Here is a tiny trained network, its code and every weight. The questions are about switching its units off for an input and a class, where a switched-off unit gives its printed mean instead of its output.

import numpy as np


def w(rows, s, z=0):
    codes = np.array(rows[::2]) - 128.0
    scale = np.full(codes.shape[1], s)
    scale[-1] = z or s
    return codes * scale


def f(y):
    return y / 2 * (1 + np.tanh(0.7978845608 * (y + 0.044715 * y**3)))


def log_softmax(a):
    a = a - a.max(-1, keepdims=True)
    return a - np.log(np.exp(a).sum(-1, keepdims=True))


def net(x, mask):
    res = np.array(x, float).reshape(1, 8) / 4 @ E
    y = f(res @ A[0][:, :-1].T + A[0][:, -1])
    res = res + np.where(mask, y, B[0][:, -1]) @ B[0][:, :-1]
    return log_softmax(res[-1] @ U[:, :-1].T + U[:, -1])


A, B = {}, {}
E = w([
[212,70,71,136,108,203],'x0',
[12,163,101,131,240,253],'x1',
[67,227,151,239,27,147],'x2',
[27,249,29,90,62,40],'x3',
[196,88,124,72,29,190],'x4',
[140,133,111,60,163,48],'x5',
[113,187,131,158,122,224],'x6',
[32,188,36,62,20,126],'x7',
],0.0044)
A[0] = w([
[35,193,50,108,50,149,192],'n1',
[160,183,216,188,80,31,176],'n2',
[213,156,190,153,90,38,161],'n3',
[144,99,95,204,212,208,248],'n4',
[24,227,70,229,90,226,255],'n5',
[92,121,176,240,231,43,246],'n6',
[119,69,159,113,215,130,218],'n7',
[33,114,54,57,191,128,199],'n8',
[137,161,173,93,222,107,65],'n9',
[60,210,89,112,21,55,164],'n10',
[165,122,188,60,199,138,161],'n11',
[50,94,135,139,253,99,248],'n12',
[153,143,229,115,189,91,131],'n13',
],0.0058,0.0035)
B[0] = w([
[31,219,59,93,128,158,213],'n1',
[181,131,120,192,1,75,178],'n2',
[203,28,142,135,32,95,175],'n3',
[128,189,220,105,213,177,231],'n4',
[26,207,161,191,181,189,254],'n5',
[182,237,216,128,99,38,224],'n6',
[161,168,219,30,226,125,206],'n7',
[83,194,123,42,119,123,196],'n8',
[184,196,213,58,182,46,141],'n9',
[55,217,39,132,52,112,213],'n10',
[250,91,189,38,248,62,176],'n11',
[93,240,251,50,187,39,223],'n12',
[204,114,191,62,93,63,160],'n13',
],0.0052,0.0061)
U = w([
[212,65,84,39,40,116,54],'0',
[173,210,230,40,184,58,198],'1',
[167,72,182,91,172,206,154],'2',
[204,179,196,203,3,46,61],'3',
[24,204,60,121,43,137,191],'4',
[126,78,54,203,170,117,3],'5',
[64,212,204,220,181,222,179],'6',
],0.0055,0.0037)

Each question gives the input, the list of numbers given to net, and the class t.
The units are the neurons (one row each of A and B). Each row of codes is followed by its name. A weight is (code - 128) times the scale printed after its matrix; where a second scale follows, it is the last column's (A, B and U).
mask holds one flag per neuron, in row order. A switched-off neuron (its flag False) gives its mean, the last column of its row in B, instead of its output. The means were averaged over made-up inputs and are rounded, as every weight is.
A unit's drop is (log p(t) with every unit on - log p(t) with that unit switched off) / (log p(t) with every unit on - log p(t) with every unit switched off).
The circuit of an input: a set's keep is (log p(t) with only the set's units on - log p(t) with every unit switched off) / (log p(t) with every unit on - log p(t) with every unit switched off). Starting from the 12 units with the biggest drops (on a tie, the unit counted first), units are removed one at a time, each time the one whose removal leaves the highest keep (on an exact tie, the one counted first), for as long as the keep stays at least 0.8.
units of the circuit, in order: the units of the circuit, biggest drop first
unit that matters most: the unit with the biggest drop
top k neurons: the k neurons with the biggest drops, biggest first
drop of u: that unit's drop, to one decimal
input [-1,1,-7,0,5,-1,4,0], class 2: unit that matters most : n6
input [-6,-6,4,-8,6,7,4,-6], class 3: units of the circuit, in order : (n2, n3)
input [1,-5,5,6,3,3,-3,0], class 4: units of the circuit, in order : (n10, n1)
input [-3,-1,3,0,-2,7,0,-1], class 3: top 2 neurons : (n2, n4)
input [6,-3,0,1,5,0,-3,-1], class 0: units of the circuit, in order : (n5, n12, n6)
input [1,-7,-3,1,-4,2,-1,5], class 4: top 2 neurons : (n10, n11)
input [-6,-7,1,1,-1,3,-1,-7], class 3: top 2 neurons : (n2, n3)
input [-7,-8,3,7,-6,-5,-5,3], class 4: top 2 neurons : (n10, n1)
input [-7,-2,4,6,-1,6,-8,-8], class 3: drop of n2 : 0.3
input [8,-8,8,6,5,8,6,2], class 4: drop of n10 : 0.2
input [-4,-3,8,-8,-3,-2,-6,6], class 3: drop of n2 : 0.3
input [-8,-7,-2,4,1,4,0,8], class 4: drop of n5 : 0.0
